Below is a small trained network, with its code and all its weights. Each question gives an input and a class and asks what happens when units are switched off, that is, made to give their printed mean instead of their output.

import numpy as np


def w(rows, s, z=0):
    codes = np.array(rows[::2]) - 128.0
    scale = np.full(codes.shape[1], s)
    scale[-1] = z or s
    return codes * scale


def f(y):
    return np.maximum(y, 0)


def log_softmax(a):
    a = a - a.max(-1, keepdims=True)
    return a - np.log(np.exp(a).sum(-1, keepdims=True))


def net(x, mask):
    res = np.array(x, float).reshape(1, 7) / 4 @ E
    y = f(res @ A[0][:, :-1].T + A[0][:, -1])
    res = res + np.where(mask, y, B[0][:, -1]) @ B[0][:, :-1]
    return log_softmax(res[-1] @ U[:, :-1].T + U[:, -1])


A, B = {}, {}
E = w([
[161,114,156,21,196,132,98],'x0',
[112,58,32,2,48,113,89],'x1',
[201,144,115,169,95,91,126],'x2',
[38,149,186,206,122,44,208],'x3',
[97,119,90,41,108,175,97],'x4',
[132,44,196,102,148,77,33],'x5',
[109,131,30,136,168,75,90],'x6',
],0.0086)
A[0] = w([
[48,53,209,102,81,120,115,103],'neuron 1',
[212,203,28,127,164,114,145,3],'neuron 2',
[23,232,112,87,204,237,183,128],'neuron 3',
[188,179,153,232,221,119,139,58],'neuron 4',
[115,144,187,163,95,205,195,173],'neuron 5',
[146,145,223,94,253,91,46,151],'neuron 6',
],0.0074,0.0044)
B[0] = w([
[149,128,70,109,180,182,88,212],'neuron 1',
[122,112,103,73,146,156,121,177],'neuron 2',
[174,144,157,182,193,170,113,255],'neuron 3',
[140,129,71,61,80,137,119,230],'neuron 4',
[143,153,122,178,125,111,164,243],'neuron 5',
[88,79,11,78,53,153,150,250],'neuron 6',
],0.013,0.0072)
U = w([
[125,198,161,246,157,62,149,254],'0',
[120,117,42,36,100,111,117,2],'1',
],0.011,0.00052)

Each question gives the input, the list of numbers given to net, and the class t.
The units are the neurons (one row each of A and B). Each row of codes is followed by its name. A weight is (code - 128) times the scale printed after its matrix; where a second scale follows, it is the last column's (A, B and U).
mask holds one flag per neuron, in row order. A switched-off neuron (its flag False) gives its mean, the last column of its row in B, instead of its output. The means were averaged over made-up inputs and are rounded, as every weight is.
A unit's drop is (log p(t) with every unit on - log p(t) with that unit switched off) / (log p(t) with every unit on - log p(t) with every unit switched off).
The circuit of an input: a set's keep is (log p(t) with only the set's units on - log p(t) with every unit switched off) / (log p(t) with every unit on - log p(t) with every unit switched off). Starting from all 6 units, units are removed one at a time, each time the one whose removal leaves the highest keep (on an exact tie, the one counted first), for as long as the keep stays at least 0.8.
units of the circuit, in order: the units of the circuit, biggest drop first
k most important neurons: the k neurons with the biggest drops, biggest first
drop when u is switched off: that unit's drop, to one decimal
input [2,-7,-7,-4,3,-4,-4], class 0: units of the circuit, in order : [neuron 3]
input [1,3,5,-5,-7,-4,-6], class 0: 3 most important neurons : [neuron 6; neuron 4; neuron 1]
input [-6,-7,-8,-8,8,2,7], class 0: units of the circuit, in order : [neuron 3; neuron 4]
input [-1,-8,-3,-8,3,-3,-2], class 0: 3 most important neurons : [neuron 3; neuron 5; neuron 1]
input [3,-7,7,7,2,2,-7], class 1: 2 most important neurons : [neuron 4; neuron 6]
input [-4,3,-8,-5,-2,-7,-2], class 0: 2 most important neurons : [neuron 3; neuron 6]
input [-1,-2,4,-5,-7,-7,-1], class 1: 2 most important neurons : [neuron 4; neuron 2]
input [-6,-6,2,-1,0,-8,7], class 1: 2 most important neurons : [neuron 4; neuron 2]
input [4,-7,-1,6,-1,2,-6], class 1: 2 most important neurons : [neuron 6; neuron 4]
input [-3,-1,7,6,-8,6,5], class 1: drop when neuron 4 is switched off : 0.7
input [-7,2,-6,2,3,-8,-6], class 0: drop when neuron 2 is switched off : 0.0
input [8,-4,-4,5,-4,2,-4], class 1: drop when neuron 6 is switched off : 0.2
input [7,-5,-4,5,3,-8,4], class 0: drop when neuron 3 is switched off : 0.9
input [2,-5,-5,0,0,-7,4], class 0: most important neuron : [neuron 3]
